Below is a small trained network, with its code and all its weights. Each question gives an input and a class and asks what happens when units are switched off, that is, made to give their printed mean instead of their output.

import numpy as np


def w(rows, s, z=0):
    codes = np.array(rows[::2]) - 128.0
    scale = np.full(codes.shape[1], s)
    scale[-1] = z or s
    return codes * scale


def norm(h):
    return h / np.sqrt((h * h).mean(-1, keepdims=True) + 1e-5)


def f(y):
    return np.maximum(y, 0)


def log_softmax(a):
    a = a - a.max(-1, keepdims=True)
    return a - np.log(np.exp(a).sum(-1, keepdims=True))


def net(x, mask):
    res = np.array(x, float).reshape(1, 8) / 4 @ E
    u = 0
    for l in range(2):
        y = f(norm(res) @ A[l][:, :-1].T + A[l][:, -1])
        res = res + np.where(mask[u : u + 16], y, B[l][:, -1]) @ B[l][:, :-1]
        u += 16
    return log_softmax(norm(res)[-1] @ U[:, :-1].T + U[:, -1])


A, B = {}, {}
E = w([
[126,121,128,134,137,134,143,125,120,140],'x0',
[160,175,145,12,103,253,99,247,66,175],'x1',
[101,200,135,156,44,175,170,66,102,96],'x2',
[121,216,119,150,179,79,155,182,68,101],'x3',
[71,166,182,55,166,84,149,48,131,190],'x4',
[79,159,44,184,162,196,45,88,85,185],'x5',
[135,133,122,126,119,120,127,126,130,126],'x6',
[111,113,226,208,61,81,70,176,99,179],'x7',
],0.0019)
A[0] = w([
[101,189,187,168,56,131,90,130,140,153,129],'0.n1',
[88,144,66,237,158,143,5,117,137,198,68],'0.n2',
[111,125,140,80,156,171,146,169,82,159,35],'0.n3',
[146,139,113,205,174,53,91,59,187,51,4],'0.n4',
[111,176,73,112,212,80,174,172,51,55,134],'0.n5',
[230,83,192,117,77,68,162,179,179,68,139],'0.n6',
[113,187,137,156,135,49,113,184,56,88,85],'0.n7',
[193,143,110,138,117,202,104,202,109,93,102],'0.n8',
[147,4,132,105,68,197,111,68,195,168,93],'0.n9',
[81,169,68,158,174,166,61,141,134,174,7],'0.n10',
[203,118,92,153,100,198,118,154,106,75,131],'0.n11',
[121,190,179,135,53,195,207,82,90,110,50],'0.n12',
[159,66,153,88,188,83,76,211,131,200,95],'0.n13',
[169,138,126,199,68,154,101,139,141,84,164],'0.n14',
[131,161,76,92,125,216,222,67,120,73,134],'0.n15',
[166,64,98,99,238,96,132,159,153,166,97],'0.n16',
],0.0037,0.0032)
B[0] = w([
[139,103,101,115,162,86,75,121,131,132,185],'0.n1',
[154,132,147,78,126,160,193,72,77,54,207],'0.n2',
[97,152,100,112,115,92,160,98,140,146,152],'0.n3',
[64,50,64,152,77,126,213,120,158,184,192],'0.n4',
[162,121,136,155,118,206,105,97,217,147,225],'0.n5',
[118,151,125,118,161,183,170,87,54,93,253],'0.n6',
[183,120,147,170,107,208,97,79,197,165,180],'0.n7',
[72,100,103,157,134,106,168,133,129,150,204],'0.n8',
[161,215,127,203,146,192,131,112,172,138,202],'0.n9',
[150,135,149,66,124,159,196,57,56,57,158],'0.n10',
[91,138,118,150,178,115,167,175,120,132,208],'0.n11',
[94,253,95,165,78,104,79,119,122,55,178],'0.n12',
[92,216,100,165,82,106,97,93,115,71,201],'0.n13',
[97,137,120,148,197,118,113,165,108,122,209],'0.n14',
[152,94,98,93,175,74,55,147,167,103,235],'0.n15',
[102,204,93,133,84,85,80,124,149,68,196],'0.n16',
],0.005,0.0034)
A[1] = w([
[81,187,184,81,152,103,117,41,190,150,119],'1.n1',
[160,132,206,103,120,102,200,163,175,67,75],'1.n2',
[153,131,187,99,127,133,175,132,115,73,20],'1.n3',
[177,124,195,112,94,100,185,168,157,60,59],'1.n4',
[149,152,106,84,114,213,93,179,103,145,59],'1.n5',
[118,177,116,59,89,146,91,216,130,182,57],'1.n6',
[186,130,112,132,104,193,86,114,191,150,20],'1.n7',
[68,147,51,138,107,89,93,157,137,112,171],'1.n8',
[118,126,58,152,157,180,170,85,165,78,250],'1.n9',
[141,140,99,72,58,146,138,181,111,203,29],'1.n10',
[191,149,171,182,159,187,98,130,195,187,85],'1.n11',
[117,236,104,71,185,148,122,166,86,106,161],'1.n12',
[99,175,177,32,130,75,125,78,128,244,31],'1.n13',
[151,194,119,92,102,91,104,97,135,137,34],'1.n14',
[136,139,121,58,96,165,147,194,93,183,34],'1.n15',
[137,93,241,221,62,106,58,129,3,182,131],'1.n16',
],0.0044,0.0023)
B[1] = w([
[157,112,119,171,118,173,132,213,91,102,179],'1.n1',
[119,150,79,109,108,193,107,50,77,144,140],'1.n2',
[120,93,129,74,163,153,138,73,68,156,134],'1.n3',
[94,156,68,89,132,180,103,46,88,137,135],'1.n4',
[146,135,80,165,110,115,138,56,180,100,148],'1.n5',
[123,79,140,181,87,56,148,68,184,103,141],'1.n6',
[173,128,188,119,87,144,170,134,140,123,139],'1.n7',
[105,132,201,118,103,111,116,171,83,139,178],'1.n8',
[137,134,180,86,105,108,110,166,111,172,255],'1.n9',
[58,25,131,181,169,65,190,71,176,110,130],'1.n10',
[160,156,189,115,108,180,166,142,139,216,144],'1.n11',
[133,80,152,142,122,98,146,74,143,150,208],'1.n12',
[112,110,81,179,205,170,144,233,95,128,143],'1.n13',
[109,96,140,158,143,110,142,174,99,138,147],'1.n14',
[74,65,138,191,116,75,198,60,141,127,132],'1.n15',
[174,110,101,2,165,106,106,139,206,122,154],'1.n16',
],0.0059,0.008)
U = w([
[30,27,62,228,73,20,231,19,210,134,90],'0',
[131,113,209,85,111,123,129,136,97,156,255],'1',
[137,164,59,59,162,231,150,5,8,65,75],'2',
[226,227,157,200,97,245,126,117,239,188,45],'3',
[67,248,124,148,38,30,5,133,117,9,37],'4',
[205,82,60,3,209,61,33,162,230,120,51],'5',
[122,92,182,105,105,109,145,143,85,164,162],'6',
[80,95,69,208,215,183,165,238,59,121,89],'7',
],0.0064,0.0059)

Each question gives the input, the list of numbers given to net, and the class t.
The units are the neurons (one row each of A and B). Each row of codes is followed by its name. A weight is (code - 128) times the scale printed after its matrix; where a second scale follows, it is the last column's (A, B and U).
mask holds one flag per neuron, layer by layer. A switched-off neuron (its flag False) gives its mean, the last column of its row in B, instead of its output. The means were averaged over made-up inputs and are rounded, as every weight is.
A unit's drop is (log p(t) with every unit on - log p(t) with that unit switched off) / (log p(t) with every unit on - log p(t) with every unit switched off).
The circuit of an input: a set's keep is (log p(t) with only the set's units on - log p(t) with every unit switched off) / (log p(t) with every unit on - log p(t) with every unit switched off). Starting from the 12 units with the biggest drops (on a tie, the unit counted first), units are removed one at a time, each time the one whose removal leaves the highest keep (on an exact tie, the one counted first), for as long as the keep stays at least 0.8.
units of the circuit, in order: the units of the circuit, biggest drop first
most important unit: the unit with the biggest drop
top k neurons: the k neurons with the biggest drops, biggest first
k most important neurons of layer l: the k neurons of layer l with the biggest drops, biggest first
input [-1,5,-4,-8,2,-4,6,-7], class 3: most important unit => 0.n9
input [1,-6,3,8,-2,-6,4,-6], class 3: units of the circuit, in order => [0.n5, 0.n7]
input [-6,4,-2,7,6,-1,4,7], class 3: units of the circuit, in order => [0.n7, 1.n9]
input [7,3,-7,5,4,-8,-2,-7], class 2: units of the circuit, in order => [1.n2, 1.n4]
input [-8,6,6,-1,1,7,-1,-8], class 1: units of the circuit, in order => [0.n6, 1.n9]
input [-4,2,-6,-2,-5,-5,-1,-5], class 4: 2 most important neurons of layer 0 => [0.n16, 0.n13]
input [3,-5,4,-6,-5,-8,0,7], class 2: 2 most important neurons of layer 0 => [0.n6, 0.n5]
input [1,6,0,-8,2,-7,0,0], class 3: 3 most important neurons of layer 0 => [0.n9, 0.n2, 0.n10]
input [-3,-3,-6,6,8,6,1,3], class 7: units of the circuit, in order => [1.n1, 1.n13]
input [2,-5,-7,7,4,3,7,8], class 5: units of the circuit, in order => [1.n16, 0.n9, 0.n7]
input [2,-5,7,-1,-7,-5,-6,-6], class 4: units of the circuit, in order => [0.n15, 1.n12]
input [6,6,1,3,2,6,4,-8], class 5: units of the circuit, in order => [0.n15, 0.n6]
input [4,-1,6,3,0,-2,-3,2], class 4: 2 most important neurons of layer 0 => [0.n12, 0.n9]
input [0,3,-3,-3,-8,0,5,1], class 7: units of the circuit, in order => [0.n11]
input [-6,0,8,-6,4,1,7,6], class 4: top 3 neurons => [0.n12, 0.n5, 0.n7]
input [-7,8,-7,0,8,5,4,-4], class 0: 2 most important neurons of layer 1 => [1.n6, 1.n12]
input [-1,2,-7,-7,7,6,6,-6], class 3: top 4 neurons => [0.n9, 0.n6, 0.n8, 1.n1]
input [-1,-7,3,4,-5,3,-6,-8], class 5: units of the circuit, in order => [0.n15, 1.n9]
input [-6,-6,1,2,3,-6,-7,7], class 5: 3 most important neurons of layer 1 => [1.n16, 1.n12, 1.n8]
input [0,6,-6,2,7,5,0,7], class 5: units of the circuit, in order => [1.n16]
input [-4,6,-1,-5,2,-3,4,6], class 0: 2 most important neurons of layer 0 => [0.n5, 0.n7]
input [6,3,-5,-1,-5,5,-8,-5], class 6: 4 most important neurons of layer 1 => [1.n9, 1.n8, 1.n12, 1.n16]
input [0,6,-2,3,-2,6,0,-8], class 5: units of the circuit, in order => [0.n15, 0.n6]
input [-2,-2,-4,-5,6,-3,-4,5], class 7: top 2 neurons => [1.n1, 0.n5]
input [6,3,0,1,-8,0,-8,-8], class 5: top 2 neurons => [0.n15, 1.n1]
input [1,-3,-7,-7,1,6,7,1], class 3: 2 most important neurons of layer 0 => [0.n9, 0.n6]
input [-5,3,7,0,6,5,-5,1], class 4: units of the circuit, in order => [0.n12]
input [-2,-2,0,-8,-5,4,8,0], class 3: top 2 neurons => [0.n9, 1.n8]
